Here is a tiny trained network, its code and every weight. The questions are about switching its units off for an input and a class, where a switched-off unit gives its printed mean instead of its output.

import numpy as np


def w(rows, s, z=0):
    codes = np.array(rows[::2]) - 128.0
    scale = np.full(codes.shape[1], s)
    scale[-1] = z or s
    return codes * scale


def f(y):
    return np.maximum(y, 0)


def log_softmax(a):
    a = a - a.max(-1, keepdims=True)
    return a - np.log(np.exp(a).sum(-1, keepdims=True))


def net(x, mask):
    res = np.array(x, float).reshape(1, 4) / 4 @ E
    y = f(res @ A[0][:, :-1].T + A[0][:, -1])
    res = res + np.where(mask, y, B[0][:, -1]) @ B[0][:, :-1]
    return log_softmax(res[-1] @ U[:, :-1].T + U[:, -1])


A, B = {}, {}
E = w([
[183,72,186],'x0',
[2,86,133],'x1',
[127,129,128],'x2',
[120,57,38],'x3',
],0.0082)
A[0] = w([
[122,69,77,75],'n0',
[163,155,64,62],'n1',
[93,143,69,148],'n2',
[108,170,173,78],'n3',
[162,131,60,57],'n4',
[108,174,53,82],'n5',
[179,137,111,91],'n6',
[106,36,55,87],'n7',
[176,88,10,85],'n8',
[201,188,87,90],'n9',
[52,105,151,94],'n10',
[112,195,179,85],'n11',
[127,137,185,77],'n12',
[72,62,138,90],'n13',
[122,148,75,115],'n14',
[123,197,103,133],'n15',
[70,143,159,116],'n16',
[120,162,161,82],'n17',
[112,39,214,135],'n18',
[109,179,165,85],'n19',
[153,89,164,90],'n20',
[29,239,95,119],'n21',
[136,89,54,64],'n22',
[128,70,163,108],'n23',
[184,179,108,125],'n24',
[118,148,158,172],'n25',
[70,115,173,90],'n26',
[116,136,123,254],'n27',
[99,144,179,105],'n28',
],0.013,0.008)
B[0] = w([
[123,148,159,168],'n0',
[112,115,154,146],'n1',
[140,125,106,194],'n2',
[128,168,145,156],'n3',
[112,128,142,146],'n4',
[180,108,177,165],'n5',
[123,87,158,154],'n6',
[129,177,148,210],'n7',
[138,174,146,195],'n8',
[79,74,153,183],'n9',
[74,85,141,193],'n10',
[126,179,149,174],'n11',
[154,155,166,153],'n12',
[97,86,148,193],'n13',
[151,113,143,157],'n14',
[164,121,134,172],'n15',
[94,103,118,179],'n16',
[136,151,152,146],'n17',
[198,118,140,219],'n18',
[125,165,146,158],'n19',
[166,117,175,154],'n20',
[197,106,172,235],'n21',
[118,155,154,162],'n22',
[165,115,144,165],'n23',
[96,84,125,184],'n24',
[117,155,102,184],'n25',
[82,101,146,173],'n26',
[107,163,4,255],'n27',
[119,150,132,162],'n28',
],0.035,0.008)
U = w([
[43,253,167,97],'0',
[7,31,133,115],'1',
[237,62,113,82],'2',
[109,123,73,249],'3',
[93,138,10,83],'4',
],0.0065,0.013)

Each question gives the input, the list of numbers given to net, and the class t.
The units are the neurons (one row each of A and B). Each row of codes is followed by its name. A weight is (code - 128) times the scale printed after its matrix; where a second scale follows, it is the last column's (A, B and U).
mask holds one flag per neuron, in row order. A switched-off neuron (its flag False) gives its mean, the last column of its row in B, instead of its output. The means were averaged over made-up inputs and are rounded, as every weight is.
A unit's drop is (log p(t) with every unit on - log p(t) with that unit switched off) / (log p(t) with every unit on - log p(t) with every unit switched off).
The circuit of an input: a set's keep is (log p(t) with only the set's units on - log p(t) with every unit switched off) / (log p(t) with every unit on - log p(t) with every unit switched off). Starting from the 12 units with the biggest drops (on a tie, the unit counted first), units are removed one at a time, each time the one whose removal leaves the highest keep (on an exact tie, the one counted first), for as long as the keep stays at least 0.8.
units of the circuit, in order: the units of the circuit, biggest drop first
k most important neurons: the k neurons with the biggest drops, biggest first
drop when u is switched off: that unit's drop, to one decimal
input [-5,-2,-5,5], class 0: 4 most important neurons : (n8, n18, n22, n7)
input [-4,7,-1,8], class 0: 2 most important neurons : (n7, n8)
input [8,5,-1,2], class 2: units of the circuit, in order : (n18)
input [0,-6,3,5], class 1: units of the circuit, in order : (n9, n24)
input [2,-1,2,-5], class 0: units of the circuit, in order : (n11, n21)
input [-6,4,5,-1], class 2: 2 most important neurons : (n21, n5)
input [6,-6,-2,6], class 0: units of the circuit, in order : (n8, n21)
input [-5,0,4,-4], class 2: 2 most important neurons : (n21, n15)
input [-6,-7,0,-6], class 1: 2 most important neurons : (n9, n24)
input [-6,8,3,-7], class 1: 2 most important neurons : (n10, n16)
input [-2,6,1,1], class 1: 2 most important neurons : (n10, n13)
input [0,4,0,4], class 0: 4 most important neurons : (n7, n0, n24, n9)
input [-3,-8,4,-7], class 1: 2 most important neurons : (n9, n24)
input [-8,-5,-8,4], class 2: units of the circuit, in order : (n5)
input [-7,-2,-6,-5], class 2: 2 most important neurons : (n21, n15)
input [7,1,0,-8], class 0: 2 most important neurons : (n21, n11)
input [-6,4,-2,0], class 2: 2 most important neurons : (n21, n5)
input [-6,-4,5,-4], class 2: 2 most important neurons : (n21, n15)
input [-6,2,-6,0], class 2: 2 most important neurons : (n21, n5)
input [-6,1,4,-1], class 2: units of the circuit, in order : (n21)
input [-4,-8,1,5], class 1: drop when n24 is switched off : 0.1
input [2,-8,-6,3], class 1: drop when n9 is switched off : 0.1
input [2,-4,-4,3], class 1: drop when n21 is switched off : 0.2
input [5,-1,4,6], class 0: drop when n7 is switched off : 0.2
